[-41 -72 -8 -8 24 7 -28 -56 -16 12 7 -37 -47 -18 15 -10 46 12 23 -23 31 15 29 -101 34 14 -47 -31 42 28 -42 21 27 25 13 31 -9 -26 54 10 -26] -> 3
[-9 -18 -30 -63 23 75 -18 -106 -47 -14 -12 13 14 36 -37 -31 53 2 17 -30 47 11 -61 -40 76 -38 -17 6 7 21 0 12 -9 12 30 -14 -31 18 12 84 11] -> 8
[5 -7 -24 -68 -8 49 -3 -55 -61 -22 -24 34 27 20 -36 -30 56 -19 -19 -40 27 11 -62 -36 67 -44 -12 -1 -1 32 -3 19 -7 -11 44 -7 -58 -2 14 79 22] -> 0
[2 -35 -20 -65 -8 54 -18 -94 -62 -9 -32 31 13 36 -41 -33 52 -12 -13 -18 18 10 -56 -30 76 -32 -16 0 0 28 -15 39 1 -11 38 -4 -76 -2 38 92 6] -> 11
[17 -15 -30 -44 3 75 2 -62 -52 -31 -13 23 16 18 -43 -27 41 1 -25 -31 38 1 -76 -28 52 -41 -11 -16 5 31 -26 6 -3 -1 20 -5 -56 9 16 40 22] -> 0
[-15 -3 51 -12 -18 -19 -51 5 51 -1 5 -37 19 15 14 15 10 38 2 -14 -39 16 52 -14 56 5 -15 -39 40 -85 1 1 11 21 63 31 -42 17 26 -20 11] -> 8
[-29 -77 -8 -13 28 20 -41 -53 -1 -12 18 -18 -39 18 42 -3 36 21 36 -23 31 24 22 -107 42 2 -63 -19 69 26 -21 21 19 -5 -1 28 7 -12 40 -8 -33] -> 5
[-34 -57 -17 -4 28 -4 -27 -50 -9 -9 22 -21 -26 3 43 -1 38 1 18 -34 25 17 20 -112 49 16 -61 -3 74 55 -23 20 12 -2 19 35 -3 -18 32 -15 -22] -> 0
[-46 27 53 -25 6 57 -16 -52 -6 25 -26 7 -5 -66 5 8 46 -24 -16 8 0 3 -4 -41 32 -17 11 24 19 22 37 -28 -4 87 31 -16 2 37 20 59 29] -> 3
[-36 25 41 -14 44 22 0 -51 0 22 -20 6 8 -12 29 -1 26 0 -2 5 -13 14 12 -31 20 -3 17 35 52 60 28 -50 -5 62 30 -32 20 35 8 28 41] -> 6
[-67 -46 -7 6 24 -8 -38 -44 -2 -3 24 -17 -48 -10 20 2 26 -12 49 -8 22 14 20 -77 15 11 -46 -7 84 79 -11 30 22 5 -22 4 3 -14 31 39 -38] -> 6
[-38 9 28 -27 30 44 8 -49 4 23 -9 4 -2 -30 21 1 25 -12 -14 23 -5 9 9 -54 20 -5 23 21 61 46 44 -51 -16 65 25 -25 26 38 -5 43 24] -> 5
[-29 -65 7 -25 38 13 -39 -48 -23 -8 9 -9 -19 19 36 -10 29 32 34 -30 24 17 30 -93 30 11 -60 -1 44 26 -39 31 34 -2 5 20 5 -31 52 -21 -32] -> 1
[-16 12 17 -17 25 19 12 -30 -7 44 -26 1 -10 -6 22 4 27 7 -6 7 -25 12 7 -31 27 5 43 29 32 40 23 -34 3 73 45 -5 26 18 2 14 24] -> 10
[9 12 10 2 12 29 -51 21 31 -6 -9 10 0 1 15 10 19 16 30 -28 -7 32 21 4 41 -44 12 -36 10 -50 -13 5 12 24 61 36 -43 9 21 22 19] -> 10
[-14 0 51 -5 -15 4 -50 8 36 -18 3 -16 -1 -5 26 13 14 11 17 -5 -56 26 33 -6 68 -13 -26 -34 30 -59 -3 9 3 16 47 37 -51 12 31 20 29] -> 9
[-29 13 59 -12 35 43 -5 -24 4 12 -15 6 -4 -38 16 4 45 18 -19 -1 -24 4 9 -46 50 -24 -7 26 11 12 27 -14 -5 73 20 8 7 37 27 43 26] -> 9
[8 -21 -32 -53 14 102 -11 -90 -48 -43 -12 26 7 28 -43 -33 36 2 12 -30 53 17 -61 -48 59 -66 -28 -16 -1 29 -4 -3 -15 -4 22 -13 -38 8 4 89 31] -> 5
[-51 21 43 -19 31 61 -6 -35 -10 17 -25 7 -8 -27 13 -4 53 -8 9 -8 -6 17 -1 -40 43 -21 13 26 19 40 32 -30 -5 74 49 5 7 21 11 43 25] -> 10
[-76 -45 4 -10 19 -19 -41 -17 -7 -1 19 -27 -42 -28 12 1 34 -13 38 9 14 25 26 -85 13 2 -41 -9 74 60 -12 32 -6 3 -13 18 -6 -16 31 39 -56] -> 12
[-54 -36 -4 -8 9 2 -25 -40 -15 12 16 -20 -47 -23 4 7 11 -15 28 -9 14 12 28 -91 23 18 -40 -24 87 38 -17 32 6 8 2 11 -3 -15 27 28 -14] -> 3
[-8 -35 -12 -59 -8 56 3 -57 -58 -12 -27 13 6 46 -35 -22 36 17 30 -39 -3 14 -57 -45 59 -37 -28 -15 -7 4 -21 5 -20 -6 47 -14 -67 3 23 80 24] -> 4
[-48 -48 -16 -2 25 -33 7 -39 -2 -1 24 -21 -21 -12 17 3 32 21 14 -41 14 7 21 -97 41 0 -51 -16 55 42 -29 16 8 8 -4 60 -18 -17 49 -14 -23] -> 0
[-69 -50 2 7 16 -1 -21 -2 6 4 20 -20 -37 -13 23 10 27 -5 30 -14 0 14 17 -95 -5 2 -36 -22 64 48 -18 34 7 -3 -3 8 -10 -18 17 35 -43] -> 4
[-67 -57 7 -11 46 -12 5 -73 -6 -16 26 -27 -31 -11 15 -2 31 13 21 -36 19 17 27 -98 42 5 -43 1 63 37 -22 17 -7 5 -2 47 0 -11 61 5 -33] -> 2
[-41 1 54 -9 6 37 -10 -51 4 29 -25 5 -5 -41 24 7 49 -1 -15 15 -4 -3 2 -54 28 -22 0 33 14 43 25 -23 -4 81 41 2 -12 30 30 66 19] -> 11
[17 4 -1 1 2 8 -69 54 38 -17 1 -7 -8 11 5 3 -3 0 24 16 12 21 19 15 15 -22 4 -26 16 -65 -6 7 -10 9 63 14 -30 -5 7 53 1] -> 12
[9 -14 -12 -62 9 106 -21 -53 -52 -31 -16 39 8 36 -60 -39 28 9 -4 -21 52 15 -61 -20 33 -44 -7 -6 -8 11 -36 19 7 -3 0 -26 -50 4 23 54 28] -> 1
[5 13 14 1 11 6 -61 -1 29 -13 -15 18 7 -2 18 8 10 12 39 -13 -15 18 14 17 41 -15 -13 -25 29 -28 -2 4 22 20 44 3 -44 11 30 34 12] -> 6
[-42 6 57 -25 14 22 38 -50 -33 -4 -22 2 8 -18 20 10 26 6 -19 13 -28 -3 -7 -32 19 -7 20 50 15 30 31 -28 -21 57 20 -4 32 15 21 41 13] -> 2
[-50 10 46 -27 23 29 17 -20 3 19 -15 2 1 -34 39 16 46 -16 -15 14 -27 1 -22 -34 -1 -27 23 38 5 53 39 -41 -13 57 24 -15 25 16 2 53 -21] -> 4
[2 23 21 0 2 9 -42 29 27 -8 -9 17 28 -21 25 13 15 6 4 -20 -12 18 12 -11 34 -26 2 -33 30 -38 1 0 9 24 68 31 -46 13 17 20 26] -> 0
[-12 -2 41 -8 -18 2 -43 5 25 -13 -7 -27 8 9 13 9 16 11 26 -22 -44 23 32 -6 52 -15 0 -45 21 -53 1 0 12 23 81 40 -41 -8 21 -1 6] -> 10
[-52 12 67 -35 56 41 25 -79 -12 6 -15 4 4 -30 25 -8 40 -11 -34 6 -20 22 22 -61 30 3 25 42 45 44 27 -46 -37 56 27 -12 30 34 25 22 42] -> 2
[-17 -65 -14 -9 58 1 -43 -65 -6 -9 17 -16 -29 36 41 -9 29 24 53 -35 28 22 28 -76 44 16 -62 -2 62 33 -31 26 26 -10 2 13 5 -20 47 -12 -32] -> 6
[-46 0 35 -12 -4 19 17 -29 -18 13 -29 4 7 -13 36 16 40 -1 15 31 -13 9 -15 -11 31 -14 18 51 7 38 40 -34 -3 70 9 -4 21 26 6 65 8] -> 7
[9 12 22 -5 19 6 -53 8 35 -11 -15 15 10 15 20 3 21 14 32 -21 -2 26 25 19 37 -26 -13 -25 20 -41 -6 -6 16 17 40 3 -40 13 27 23 34] -> 6
[-43 -78 -1 -4 21 11 -49 -70 -2 -3 16 -20 -45 11 47 -7 46 -7 35 -11 23 23 22 -100 35 8 -59 -3 64 52 -39 20 6 -9 3 28 -18 -12 55 10 -21] -> 11
[21 -16 -22 -46 23 86 -17 -82 -46 -45 -17 20 6 55 -50 -43 39 3 8 -33 47 16 -66 -14 54 -37 -27 -9 15 29 -35 4 -5 -13 12 -39 -49 11 17 45 30] -> 6
[-11 5 37 -7 -25 -10 -38 19 20 -8 -9 -19 9 19 3 12 -2 19 39 -25 -48 25 37 0 53 -7 -6 -50 26 -65 0 6 9 15 79 36 -44 -9 15 0 23] -> 10
[-64 -59 -13 4 37 -10 -6 -35 10 7 23 -30 -27 5 27 1 31 21 42 -37 13 11 15 -95 18 -5 -49 -20 45 25 -37 15 4 0 -3 39 -18 -13 44 6 -25] -> 4
[-64 15 52 -27 35 37 -6 -37 1 26 -17 1 -3 -36 21 8 54 12 -19 3 -6 8 14 -44 53 -8 -1 40 32 22 42 -26 -7 79 30 -2 11 46 18 47 11] -> 8
[-13 -25 -16 -74 -4 57 -7 -56 -58 -12 -31 27 14 32 -28 -28 62 -19 3 -31 5 18 -63 -32 57 -49 -11 4 -15 25 -7 14 -17 -14 40 -23 -59 1 15 104 6] -> 4
[-69 -54 6 6 6 -9 -25 -35 2 10 20 -18 -38 -25 16 1 38 -13 31 -6 25 10 30 -103 14 -2 -53 -19 78 60 -27 44 8 7 2 22 -30 -18 36 51 -32] -> 11
[-64 10 56 -18 15 53 -8 -21 1 19 -22 7 4 -44 27 7 51 -13 -3 -2 -24 9 -1 -59 17 -30 7 28 9 37 34 -35 -23 62 36 -16 -2 32 14 68 18] -> 4
[-7 -23 -19 -64 -9 53 -10 -80 -71 -19 -33 9 -7 27 -53 -22 32 5 29 -37 22 8 -58 -44 78 -26 -35 -15 16 6 -14 1 -4 15 58 -5 -56 1 32 81 31] -> 3
[-26 11 60 -22 -19 24 -54 9 23 -16 -1 1 17 1 6 3 -3 13 25 -10 -23 17 35 -9 30 -17 -16 -34 20 -52 -2 5 10 14 50 24 -46 -4 32 12 34] -> 1
[1 -16 -13 -80 5 51 -7 -82 -50 -1 -15 14 21 35 -54 -31 52 17 -26 -33 11 11 -37 -30 88 -22 -15 -11 13 -8 -11 41 -2 -7 27 -22 -66 20 24 51 2] -> 8
[-29 -75 -7 -10 20 20 -41 -57 5 -16 24 -27 -29 22 36 -3 26 26 39 -28 30 23 24 -107 43 11 -68 -23 66 16 -23 18 24 -6 2 20 -1 -12 34 -20 -25] -> 5
[-48 -63 -6 -8 31 -4 -37 -56 -6 11 17 -39 -34 -26 20 -12 41 22 23 -9 28 27 30 -95 39 9 -63 -24 52 47 -44 33 15 7 3 20 -26 -22 42 -2 -42] -> 12
[-49 -63 -7 -3 12 -40 0 -62 5 4 9 -31 -23 4 21 6 33 43 31 -22 3 12 27 -79 58 8 -51 -20 53 27 -26 30 33 16 -25 39 -20 -13 55 -5 -24] -> 7
[0 -20 -32 -44 17 99 -16 -77 -55 -39 -12 11 -10 35 -46 -34 45 -4 11 -31 37 22 -72 -25 57 -49 -2 -14 9 32 -34 2 -7 -3 24 -5 -48 9 16 48 17] -> 10
[-72 -61 -15 8 27 -30 -12 -75 3 2 18 -32 -27 -4 32 4 36 17 58 -12 21 23 18 -93 43 8 -43 -13 67 53 -21 25 22 20 -21 44 -3 -5 46 17 -29] -> 7
[-6 22 21 -14 13 7 -70 40 39 -15 -10 11 5 -23 18 8 29 -6 0 10 -7 40 22 19 27 -45 6 -19 25 -44 -9 1 -10 10 40 13 -57 22 22 44 3] -> 12
[18 31 16 1 -16 -11 -53 0 59 -14 11 -1 28 5 13 5 0 -9 51 -17 4 16 17 20 18 -27 -10 -27 -10 -66 2 15 11 14 42 -10 -34 5 3 38 20] -> 6
[19 -3 1 1 0 10 -45 35 16 -18 -1 2 5 5 8 12 -13 4 9 -4 -13 1 12 -15 31 -3 4 -39 38 -38 14 1 2 18 89 31 -20 -9 7 42 5] -> 0
[-55 8 63 -29 1 45 5 -21 -31 1 -21 12 5 -24 15 4 32 0 3 20 -13 -4 -7 -24 3 -21 3 52 -1 39 23 -41 -9 62 2 -7 22 17 21 35 11] -> 1
[23 -11 -16 -73 9 50 -1 -66 -59 -26 -20 30 4 43 -43 -32 40 12 -24 -31 -13 16 -51 -20 91 -35 -22 -6 -4 12 -14 40 0 -24 20 -9 -67 1 23 74 29] -> 9
[-1 -29 -2 -67 17 51 23 -98 -69 -33 -19 14 -1 36 -43 -28 34 23 0 -38 16 13 -46 -55 68 -29 -25 7 1 13 -14 10 -22 1 40 -4 -41 -2 37 74 22] -> 2
[-24 16 40 -12 45 26 -2 -29 6 20 -17 8 -20 -23 32 2 38 7 -22 18 -40 12 12 -44 41 2 13 37 42 37 24 -29 -8 63 18 -2 15 38 17 36 38] -> 9
[42 -12 -6 -3 -4 6 -47 60 21 -8 -9 -10 -4 52 -8 3 -13 26 25 -17 -14 17 23 11 36 -9 23 -38 14 -79 -6 12 13 13 101 37 -21 -20 8 21 -5] -> 10
[-35 -64 -11 13 24 1 -9 -48 -8 12 22 -31 -31 -24 33 -6 48 26 5 -29 32 3 16 -110 26 12 -59 -26 44 60 -38 23 30 19 15 45 -19 -22 39 -17 -26] -> 0
[-17 -68 -14 -13 23 -10 -25 -41 -14 -2 16 -18 -18 19 41 -4 35 13 25 -38 22 18 21 -102 49 16 -55 -10 61 34 -31 17 11 -5 22 38 4 -22 41 -28 -20] -> 0
[-74 -48 -5 0 24 -18 -14 -56 12 12 29 -38 -30 -6 26 10 33 38 26 -33 14 5 34 -93 53 6 -51 -12 76 30 -21 28 17 17 -10 41 -18 -1 50 -7 -27] -> 8
[-5 -26 -27 -50 -3 76 -11 -99 -63 -24 -24 33 1 32 -36 -29 47 -13 27 -24 56 7 -79 -40 52 -58 -36 6 -12 44 -19 9 -13 1 25 -13 -52 7 22 114 41] -> 11
[-61 -43 -2 0 12 -7 -27 -31 -12 1 15 -28 -44 -36 7 10 19 -10 15 -9 4 12 38 -97 19 14 -41 -23 82 35 -20 26 14 15 1 9 -8 -13 31 28 -24] -> 3
[-2 14 36 -9 -30 -7 -43 3 32 3 -6 -15 4 -3 -5 17 -13 10 17 -14 -32 14 44 -2 42 -1 -11 -54 27 -91 -2 0 4 20 61 23 -51 8 24 9 52] -> 3
[-46 17 75 -32 13 57 -20 -23 -13 20 -30 18 11 -51 3 0 44 14 -23 2 -6 -4 6 -48 17 -22 7 28 5 29 33 -15 14 84 34 -11 3 26 34 40 8] -> 1
[20 -3 16 -12 -1 22 -61 43 16 -17 -7 11 4 26 -6 4 -15 27 21 0 2 5 19 -12 11 -23 2 -19 21 -57 -5 18 17 19 67 23 -21 -11 23 45 -5] -> 1
[-34 19 33 -24 29 8 0 -29 -10 26 -28 -2 -1 -26 18 3 26 5 -18 32 -25 13 14 -26 28 -2 18 36 41 34 25 -42 -22 64 26 -18 7 27 10 35 27] -> 12
[2 -24 -28 -75 1 57 -3 -73 -73 -11 -30 21 6 49 -47 -32 50 3 10 -47 10 22 -50 -23 90 -38 -6 -8 -2 22 -10 28 5 -6 49 -1 -58 -12 22 66 12] -> 10
[-40 2 33 -15 31 10 19 -48 -7 29 -25 3 7 -11 28 10 27 17 3 20 -19 14 14 -37 37 7 21 28 34 28 34 -31 4 75 16 -13 23 33 10 41 34] -> 7
[-47 11 57 -27 26 31 37 -67 -29 -2 -19 4 4 -29 23 7 30 -6 -23 14 -22 1 -5 -37 28 -10 14 56 24 47 36 -38 -32 57 21 1 36 22 19 41 10] -> 2
[-43 -61 -6 2 18 -3 -15 -44 -6 11 22 -27 -30 -30 34 -4 54 14 17 -28 31 8 7 -108 25 9 -52 -27 44 66 -31 25 30 20 13 43 -14 -24 41 -6 -38] -> 0
[-56 -51 -16 -9 46 -19 -36 -53 10 -2 27 -35 -37 -16 22 -6 40 6 28 -11 34 22 30 -81 36 -11 -54 -8 68 39 -37 11 -7 -3 -19 40 -12 -8 49 2 -35] -> 12
[-34 -79 -18 -11 25 22 -40 -53 -3 -13 27 -21 -36 10 34 -5 27 9 46 -26 35 24 29 -108 45 10 -69 -18 75 28 -21 17 9 -13 1 18 3 -12 34 -6 -33] -> 5
[-11 -17 -10 -68 14 105 -26 -90 -80 -36 -25 39 12 31 -47 -42 38 -3 13 -19 40 10 -59 -39 45 -51 -16 7 -10 43 -14 8 -4 0 20 -18 -36 -3 24 93 35] -> 1
[-55 -50 -11 -11 22 -16 -21 -50 -5 8 14 -32 -43 -16 4 3 28 1 38 -36 32 6 26 -93 42 2 -52 -26 71 23 -25 14 7 17 10 41 -5 -17 52 10 -17] -> 3
[-19 3 38 4 -37 16 -55 19 48 -25 7 -16 18 -8 14 11 -9 4 20 2 -26 22 32 -15 29 -16 -5 -56 35 -61 11 -4 7 13 55 21 -40 6 11 18 22] -> 5
[-47 -70 -14 9 34 21 -30 -64 -13 6 14 -37 -49 -12 29 -8 48 24 26 -31 18 27 23 -99 44 5 -42 -27 48 65 -44 26 38 18 14 43 -14 -26 42 -14 -37] -> 10
[-48 8 40 -21 10 11 15 -49 2 21 -23 -1 18 -35 27 11 41 -2 3 28 -18 5 -6 -22 33 -9 24 33 17 43 46 -30 8 77 11 -11 21 24 8 56 -4] -> 7
[-45 -66 -5 -11 33 -8 -37 -62 -6 9 16 -44 -34 -18 28 -14 52 16 20 -8 28 28 23 -87 33 7 -59 -22 46 54 -43 26 16 3 6 24 -24 -22 40 -9 -48] -> 12
[6 -34 -10 -79 -8 45 -6 -98 -63 -10 -33 28 18 37 -43 -34 58 -3 -10 -31 14 6 -54 -34 75 -38 -26 -10 -10 21 -15 37 1 -12 41 -13 -76 -6 38 88 11] -> 11
[-2 5 45 -17 -38 -9 -43 -2 19 -9 -12 -23 16 -3 1 16 -11 12 14 -12 -53 10 45 0 55 1 -16 -51 15 -98 1 0 4 19 77 25 -52 -7 32 10 33] -> 3
[2 -2 11 -2 8 13 -65 20 39 -4 6 -15 2 15 2 10 -7 18 15 6 -10 12 24 -8 39 8 9 -36 50 -62 9 18 9 23 77 23 -21 9 7 33 -19] -> 8
[-35 -63 -7 4 19 -2 -14 -46 -6 10 21 -29 -25 -21 32 -5 39 25 7 -30 23 11 19 -110 33 17 -50 -29 43 53 -36 24 30 18 15 40 -14 -24 42 -19 -25] -> 0
[-67 -46 12 -12 42 0 4 -50 -16 -14 25 -18 -43 -20 19 2 28 -4 2 -10 12 19 31 -101 21 10 -29 10 75 58 -8 33 -6 3 0 18 7 -18 35 40 -39] -> 2
[-33 5 45 -3 -23 -5 -46 7 43 6 13 -29 15 1 17 15 8 24 20 -11 -30 14 44 -8 50 2 -13 -43 39 -79 0 14 1 19 56 33 -51 21 28 -3 16] -> 8
